Below is a small trained network, with its code and all its weights. Each question gives an input and a class and asks what happens when units are switched off, that is, made to give their printed mean instead of their output.

import numpy as np


def w(rows, s, z=0):
    codes = np.array(rows[::2]) - 128.0
    scale = np.full(codes.shape[1], s)
    scale[-1] = z or s
    return codes * scale


def f(y):
    return y / 2 * (1 + np.tanh(0.7978845608 * (y + 0.044715 * y**3)))


def log_softmax(a):
    a = a - a.max(-1, keepdims=True)
    return a - np.log(np.exp(a).sum(-1, keepdims=True))


def net(x, mask):
    res = np.array(x, float).reshape(1, 6) / 4 @ E
    y = f(res @ A[0][:, :-1].T + A[0][:, -1])
    res = res + np.where(mask, y, B[0][:, -1]) @ B[0][:, :-1]
    return log_softmax(res[-1] @ U[:, :-1].T + U[:, -1])


A, B = {}, {}
E = w([
[89,164,122,247,155,185,149],'x0',
[38,88,2,122,101,49,144],'x1',
[228,41,82,145,159,135,125],'x2',
[125,123,129,129,127,129,119],'x3',
[114,141,82,80,102,237,142],'x4',
[184,155,108,159,33,114,129],'x5',
],0.0064)
A[0] = w([
[116,140,71,73,117,217,121,84],'neuron 0',
[159,143,181,124,129,136,137,53],'neuron 1',
[68,190,160,112,102,112,135,88],'neuron 2',
[82,98,119,119,224,145,111,116],'neuron 3',
[149,135,169,171,127,58,156,133],'neuron 4',
[121,153,106,205,164,146,129,75],'neuron 5',
[57,169,182,120,90,121,110,85],'neuron 6',
[106,130,113,208,112,163,116,96],'neuron 7',
[107,157,100,223,138,162,154,70],'neuron 8',
[81,90,88,141,100,108,120,86],'neuron 9',
[105,142,96,110,69,228,124,122],'neuron 10',
[106,127,119,194,141,154,127,148],'neuron 11',
[214,83,49,169,173,129,158,91],'neuron 12',
[106,135,118,218,141,154,121,77],'neuron 13',
[152,135,94,143,166,136,142,66],'neuron 14',
[124,156,128,158,133,126,200,113],'neuron 15',
[84,36,176,123,67,139,84,135],'neuron 16',
[124,153,88,101,122,188,136,99],'neuron 17',
[66,214,144,121,85,126,99,113],'neuron 18',
[163,151,131,166,2,112,130,76],'neuron 19',
[111,123,125,163,159,143,139,60],'neuron 20',
[123,143,133,109,121,118,156,255],'neuron 21',
[154,159,154,150,161,32,174,97],'neuron 22',
[190,163,94,160,31,122,141,152],'neuron 23',
[87,187,171,101,98,99,200,100],'neuron 24',
[137,97,167,1,59,94,104,81],'neuron 25',
[177,165,109,164,21,102,121,77],'neuron 26',
[104,133,30,149,72,102,110,112],'neuron 27',
[179,176,162,115,169,144,127,76],'neuron 28',
[70,117,137,131,88,124,117,118],'neuron 29',
[97,126,183,190,141,41,113,115],'neuron 30',
[187,104,93,124,171,129,146,61],'neuron 31',
[154,123,190,134,127,164,113,82],'neuron 32',
[108,121,149,81,205,132,134,70],'neuron 33',
[83,87,152,173,161,156,92,133],'neuron 34',
[184,156,111,10,149,70,159,66],'neuron 35',
[150,138,199,107,111,183,153,96],'neuron 36',
[84,103,88,135,109,103,124,108],'neuron 37',
[125,156,91,65,127,197,199,110],'neuron 38',
[100,130,48,123,130,93,114,63],'neuron 39',
[180,76,83,151,147,156,82,89],'neuron 40',
[185,157,194,142,82,161,97,94],'neuron 41',
[107,149,57,112,132,98,174,104],'neuron 42',
[82,103,146,78,232,137,141,91],'neuron 43',
],0.0093,0.0088)
B[0] = w([
[89,63,163,144,157,93,82,154],'neuron 0',
[108,114,145,167,146,104,168,123],'neuron 1',
[179,89,164,91,125,164,146,151],'neuron 2',
[88,142,80,86,146,143,166,161],'neuron 3',
[103,103,125,145,161,126,72,160],'neuron 4',
[109,107,142,144,51,102,128,137],'neuron 5',
[179,76,146,95,125,151,147,151],'neuron 6',
[115,144,122,128,67,105,119,141],'neuron 7',
[117,119,100,161,37,116,125,147],'neuron 8',
[149,149,168,176,160,122,162,145],'neuron 9',
[110,83,120,157,169,115,64,175],'neuron 10',
[134,152,115,129,73,111,119,165],'neuron 11',
[216,80,188,73,128,178,129,175],'neuron 12',
[111,108,129,152,49,118,125,141],'neuron 13',
[117,103,184,106,103,130,146,115],'neuron 14',
[130,130,123,119,99,121,131,130],'neuron 15',
[131,137,110,144,109,131,125,138],'neuron 16',
[109,93,137,152,139,122,92,139],'neuron 17',
[193,85,150,85,122,165,146,172],'neuron 18',
[52,116,125,77,150,122,161,156],'neuron 19',
[87,108,150,131,101,117,147,117],'neuron 20',
[182,155,32,150,120,125,122,253],'neuron 21',
[105,86,142,152,154,127,76,147],'neuron 22',
[74,130,56,64,151,138,149,195],'neuron 23',
[174,110,170,79,131,152,129,152],'neuron 24',
[110,121,111,178,4,120,109,174],'neuron 25',
[56,89,108,78,143,133,172,156],'neuron 26',
[151,150,96,180,160,111,170,185],'neuron 27',
[135,125,125,191,144,113,184,137],'neuron 28',
[170,132,135,116,136,125,155,141],'neuron 29',
[95,51,107,159,174,122,70,171],'neuron 30',
[144,81,171,117,108,142,166,127],'neuron 31',
[145,137,129,173,149,98,175,140],'neuron 32',
[84,118,86,122,130,130,176,129],'neuron 33',
[120,136,85,116,106,107,133,155],'neuron 34',
[97,110,136,169,28,117,120,147],'neuron 35',
[166,144,115,177,158,99,178,158],'neuron 36',
[153,160,156,173,162,132,160,153],'neuron 37',
[95,69,141,150,165,97,82,160],'neuron 38',
[140,123,163,192,149,112,171,145],'neuron 39',
[177,93,155,87,115,149,145,147],'neuron 40',
[151,151,94,192,165,104,177,164],'neuron 41',
[146,154,144,166,152,114,158,153],'neuron 42',
[77,116,61,76,133,123,189,155],'neuron 43',
],0.026,0.0078)
U = w([
[146,150,126,175,148,108,169,86],'0',
[118,133,121,146,54,121,120,108],'1',
[177,97,132,101,125,165,135,89],'2',
[150,135,80,131,133,132,110,254],'3',
[116,100,116,144,155,119,83,88],'4',
[87,137,101,94,137,134,164,134],'5',
[121,248,144,102,140,150,67,100],'6',
],0.013,0.0087)

Each question gives the input, the list of numbers given to net, and the class t.
The units are the neurons (one row each of A and B). Each row of codes is followed by its name. A weight is (code - 128) times the scale printed after its matrix; where a second scale follows, it is the last column's (A, B and U).
mask holds one flag per neuron, in row order. A switched-off neuron (its flag False) gives its mean, the last column of its row in B, instead of its output. The means were averaged over made-up inputs and are rounded, as every weight is.
A unit's drop is (log p(t) with every unit on - log p(t) with that unit switched off) / (log p(t) with every unit on - log p(t) with every unit switched off).
The circuit of an input: a set's keep is (log p(t) with only the set's units on - log p(t) with every unit switched off) / (log p(t) with every unit on - log p(t) with every unit switched off). Starting from the 12 units with the biggest drops (on a tie, the unit counted first), units are removed one at a time, each time the one whose removal leaves the highest keep (on an exact tie, the one counted first), for as long as the keep stays at least 0.8.
circuit, biggest first: the units of the circuit, biggest drop first
most important unit: the unit with the biggest drop
k most important neurons: the k neurons with the biggest drops, biggest first
input [1,-4,6,-1,1,6], class 2: circuit, biggest first -> [neuron 12]
input [-4,-6,4,2,-7,5], class 4: circuit, biggest first -> [neuron 4; neuron 22]
input [0,7,-8,-6,8,-3], class 2: 2 most important neurons -> [neuron 18; neuron 2]
input [-7,-7,-4,-7,-6,5], class 0: 3 most important neurons -> [neuron 41; neuron 36; neuron 28]
input [0,2,1,-6,-7,8], class 5: 3 most important neurons -> [neuron 23; neuron 26; neuron 19]
input [4,1,1,2,4,-6], class 5: circuit, biggest first -> [neuron 3; neuron 43]
input [-8,-4,7,6,8,2], class 1: 2 most important neurons -> [neuron 25; neuron 35]
input [-2,3,3,-2,4,5], class 5: 2 most important neurons -> [neuron 23; neuron 26]
input [3,5,-1,3,7,0], class 4: circuit, biggest first -> [neuron 10; neuron 0]
input [7,-1,7,2,6,5], class 1: circuit, biggest first -> [neuron 8; neuron 7]
input [-1,-2,-3,-1,6,7], class 5: 4 most important neurons -> [neuron 23; neuron 19; neuron 26; neuron 30]
input [8,8,8,6,-2,6], class 0: 2 most important neurons -> [neuron 27; neuron 9]
input [-1,-7,7,-1,5,6], class 0: 2 most important neurons -> [neuron 41; neuron 36]
input [5,3,2,1,-4,-6], class 5: most important unit -> neuron 3
input [1,-4,0,-3,6,6], class 4: circuit, biggest first -> [neuron 10; neuron 38]
input [-8,8,4,4,2,5], class 0: circuit, biggest first -> [neuron 27; neuron 39]
input [2,-7,-1,-4,2,7], class 0: 4 most important neurons -> [neuron 41; neuron 36; neuron 32; neuron 28]
input [-1,1,8,-6,7,1], class 2: 2 most important neurons -> [neuron 12; neuron 40]
input [-7,-2,-7,3,-7,-3], class 1: 2 most important neurons -> [neuron 25; neuron 35]
input [-8,4,8,4,-3,8], class 1: 3 most important neurons -> [neuron 25; neuron 35; neuron 18]
input [-3,6,-7,-1,-1,6], class 2: circuit, biggest first -> [neuron 18; neuron 2]
input [1,-5,3,0,-7,6], class 4: most important unit -> neuron 4
input [-5,-5,4,-7,-2,-8], class 5: circuit, biggest first -> [neuron 43; neuron 33]
input [6,8,7,3,8,4], class 0: circuit, biggest first -> [neuron 27; neuron 39]
